[[-16  -3  -2  -8  11  -1   9   5  -5  36   8 -12]
 [ -5   1   7   4   9   0 -23  -5   3  -1  16   3]
 [  2  -5   4   5  -3   0  11 -14 -28 -29 -28   9]
 [ -3 -12  -6   6 -18   8  -1  22   5 -21  -4  13]
 [  0  -8  -4   7   6  18 -17  22  -1   1  29   6]
 [ -3 -12  -1  11  -3   0  10  -8 -26 -29 -23  13]
 [-12   3   8  -5   1  -4 -15  -4  10   9   5  -2]]
Counting starts at 1.
What is the entry in row 3 and column 1?
Answer: 2
The bottom-left entry: -12
What is the entry directly above -26?
Answer: -1
The entry at row 2, column 2: 1
What is the entry at row 3, column 3?
Answer: 4
What is the bottom-right entry?
Answer: -2
What is the entry just right of the largest entry?
Answer: 8
The entry directly below the largest entry: -1
The top-right entry: -12
What is the entry in row 1 and column 3?
Answer: -2
What is the entry directly below 16?
Answer: -28
The maximum: 36
What is the entry at row 1, column 2?
Answer: -3
The top-left entry -> -16
What is the entry in row 2 and column 1?
Answer: -5
The entry directly above 29: -4
The entry just left of the largest entry: -5
The entry in row 2 and column 3: 7

W =
[[ -7  -1  -9  -1  -2  10   9   3   4   0]
 [ 11   1   6   2   1  -7 -11  -4  -4  -3]
 [-17  -4 -11 -11  -3   3  12  14   8  13]
 [ -1  -1   3  -6   0 -11  -5   6   1   7]
 [-10  -3   1 -14  -1 -16  -1  16   5  18]
 [  1  -2  13 -14   1 -32 -16  13   0  19]
 [  3   0   5  -4   1 -11  -7   3  -1   4]
 [ 17   4  -2  18   0  19  -3 -18  -6 -23]
 [  5   0   2   1   0  -2  -4  -2  -2  -2]
 [ -9  -3   6 -19   0 -27  -7  19   4  24]]
The largest entry in the last row -> 24
Find the entry directly below the smallest entry.
-11
Find the first entry on the main diagonal.
-7
Find the second entry from the end, reading row by row.
4
The top entry of the column that holds the largest entry: 0
The entry in the bottom-left corner is -9
Find the last entry in the row that holds the smallest entry.
19
Find the second entry on the diagonal from the top-right corner.
-4
The 5th entry from the end, reading row by row is -27
Find the smallest entry in the first row.
-9
Find the third smallest entry.
-23
The fifth entry, reading row by row is -2
The second entry on the main diagonal is 1
Find the entry directly above the smallest entry.
-16
Find the 2nd entry in reading order.
-1
The largest entry in the first column -> 17
Find the entry directly below -5.
-1
Find the minimum.
-32
The entry just right of the smallest entry: -16

data = ((9, -13, 1, 3, -21, 27, 2, -14, -15, 15, 1, -24, -20, -3, 27), (19, 29, 10, -8, -16, -17, -3, -12, -5, 11, 7, -20, -26, -30, -1))
The first entry in reading order -> 9
The entry just right of -21: 27
Find the 2nd smallest entry.
-26
The entry just right of the smallest entry is -1
